Below are the code and all the weights of a small trained network. Each question names an input and a class and asks about switching units off, where a switched-off unit gives its printed mean instead of its output.

import numpy as np


def w(rows, s, z=0):
    codes = np.array(rows[::2]) - 128.0
    scale = np.full(codes.shape[1], s)
    scale[-1] = z or s
    return codes * scale


def f(y):
    return y / 2 * (1 + np.tanh(0.7978845608 * (y + 0.044715 * y**3)))


def log_softmax(a):
    a = a - a.max(-1, keepdims=True)
    return a - np.log(np.exp(a).sum(-1, keepdims=True))


def net(x, mask):
    res = np.array(x, float).reshape(1, 6) / 4 @ E
    y = f(res @ A[0][:, :-1].T + A[0][:, -1])
    res = res + np.where(mask, y, B[0][:, -1]) @ B[0][:, :-1]
    return log_softmax(res[-1] @ U[:, :-1].T + U[:, -1])


A, B = {}, {}
E = w([
[123,145,137,114],'x0',
[194,73,140,13],'x1',
[124,130,130,122],'x2',
[125,128,128,126],'x3',
[252,214,94,144],'x4',
[168,116,255,174],'x5',
],0.0076)
A[0] = w([
[186,54,112,119,88],'n1',
[69,193,107,66,101],'n2',
[139,133,212,133,95],'n3',
[111,128,43,117,99],'n4',
[152,110,189,156,144],'n5',
[38,126,151,135,127],'n6',
[194,76,123,66,84],'n7',
[187,208,149,152,121],'n8',
[128,118,128,155,254],'n9',
[165,100,139,49,67],'n10',
[105,156,122,173,141],'n11',
[77,122,65,106,121],'n12',
[111,129,78,80,113],'n13',
[155,119,211,148,69],'n14',
[75,95,145,118,70],'n15',
[222,128,85,158,87],'n16',
[75,177,112,186,65],'n17',
[115,143,75,245,102],'n18',
[181,205,83,158,86],'n19',
[106,171,235,103,118],'n20',
[51,116,194,122,123],'n21',
[132,141,113,85,80],'n22',
[162,219,142,103,96],'n23',
[65,92,160,88,66],'n24',
[95,169,126,193,81],'n25',
],0.013)
B[0] = w([
[96,128,154,113,138],'n1',
[170,137,121,182,146],'n2',
[132,152,125,193,151],'n3',
[154,168,170,240,161],'n4',
[166,168,119,156,168],'n5',
[144,69,115,114,174],'n6',
[74,136,207,99,161],'n7',
[109,54,74,130,185],'n8',
[245,164,56,48,247],'n9',
[32,152,234,122,149],'n10',
[98,144,159,47,161],'n11',
[159,154,108,170,171],'n12',
[148,169,162,187,155],'n13',
[139,132,149,197,147],'n14',
[65,80,122,163,139],'n15',
[25,81,99,157,163],'n16',
[83,167,181,122,151],'n17',
[100,126,199,94,180],'n18',
[82,76,120,139,172],'n19',
[152,147,107,171,161],'n20',
[118,86,88,119,171],'n21',
[113,98,181,178,125],'n22',
[78,41,121,120,156],'n23',
[103,57,129,137,149],'n24',
[2,149,223,101,151],'n25',
],0.0091,0.013)
U = w([
[88,174,245,61,74],'0',
[152,149,121,86,254],'1',
[99,59,100,127,11],'2',
[158,190,158,220,60],'3',
[156,168,120,60,182],'4',
[160,163,118,57,156],'5',
],0.012,0.0082)

Each question gives the input, the list of numbers given to net, and the class t.
The units are the neurons (one row each of A and B). Each row of codes is followed by its name. A weight is (code - 128) times the scale printed after its matrix; where a second scale follows, it is the last column's (A, B and U).
mask holds one flag per neuron, in row order. A switched-off neuron (its flag False) gives its mean, the last column of its row in B, instead of its output. The means were averaged over made-up inputs and are rounded, as every weight is.
A unit's drop is (log p(t) with every unit on - log p(t) with that unit switched off) / (log p(t) with every unit on - log p(t) with every unit switched off).
The circuit of an input: a set's keep is (log p(t) with only the set's units on - log p(t) with every unit switched off) / (log p(t) with every unit on - log p(t) with every unit switched off). Starting from the 12 units with the biggest drops (on a tie, the unit counted first), units are removed one at a time, each time the one whose removal leaves the highest keep (on an exact tie, the one counted first), for as long as the keep stays at least 0.8.
units of the circuit, in order: the units of the circuit, biggest drop first
most important unit: the unit with the biggest drop
top k neurons: the k neurons with the biggest drops, biggest first
drop of u: that unit's drop, to one decimal
input [-6,-6,-1,-4,8,3], class 2: most important unit	n8
input [3,-6,-2,-5,8,8], class 2: units of the circuit, in order	n8, n23
input [-4,-1,2,2,7,-7], class 2: units of the circuit, in order	n19, n16
input [-5,-1,2,-4,7,-4], class 2: units of the circuit, in order	n16, n19
input [5,1,-3,-2,-3,-7], class 3: units of the circuit, in order	n4, n13, n12
input [3,3,-6,5,5,7], class 3: units of the circuit, in order	n14, n3
input [-6,-5,7,-4,1,-7], class 3: top 2 neurons	n4, n12
input [-5,5,2,0,-1,-4], class 0: units of the circuit, in order	n7, n10
input [3,-1,6,7,-7,-8], class 3: units of the circuit, in order	n4, n12
input [4,-7,-1,-3,1,2], class 0: units of the circuit, in order	n25, n18
input [-2,7,4,-4,-4,-7], class 0: units of the circuit, in order	n10, n7
input [-8,-8,-6,2,-2,-8], class 0: top 2 neurons	n18, n25
input [-5,-2,1,-7,7,5], class 2: units of the circuit, in order	n8, n16
input [-6,-5,4,3,-2,-8], class 3: units of the circuit, in order	n4
input [-6,5,-6,-5,-1,-8], class 3: top 2 neurons	n4, n13
input [1,0,-3,-1,7,4], class 2: top 4 neurons	n8, n16, n23, n19
input [6,3,-5,-1,8,8], class 2: top 2 neurons	n8, n23
input [8,-8,7,8,6,6], class 0: top 3 neurons	n25, n18, n11
input [4,8,-2,4,-5,-5], class 0: top 2 neurons	n10, n7
input [3,-8,-6,-7,-1,3], class 0: most important unit	n25
input [0,8,-5,7,-2,3], class 0: top 2 neurons	n10, n7
input [8,-6,1,-8,6,7], class 1: drop of n6	-0.1
input [2,5,3,-3,-4,8], class 3: drop of n5	0.1
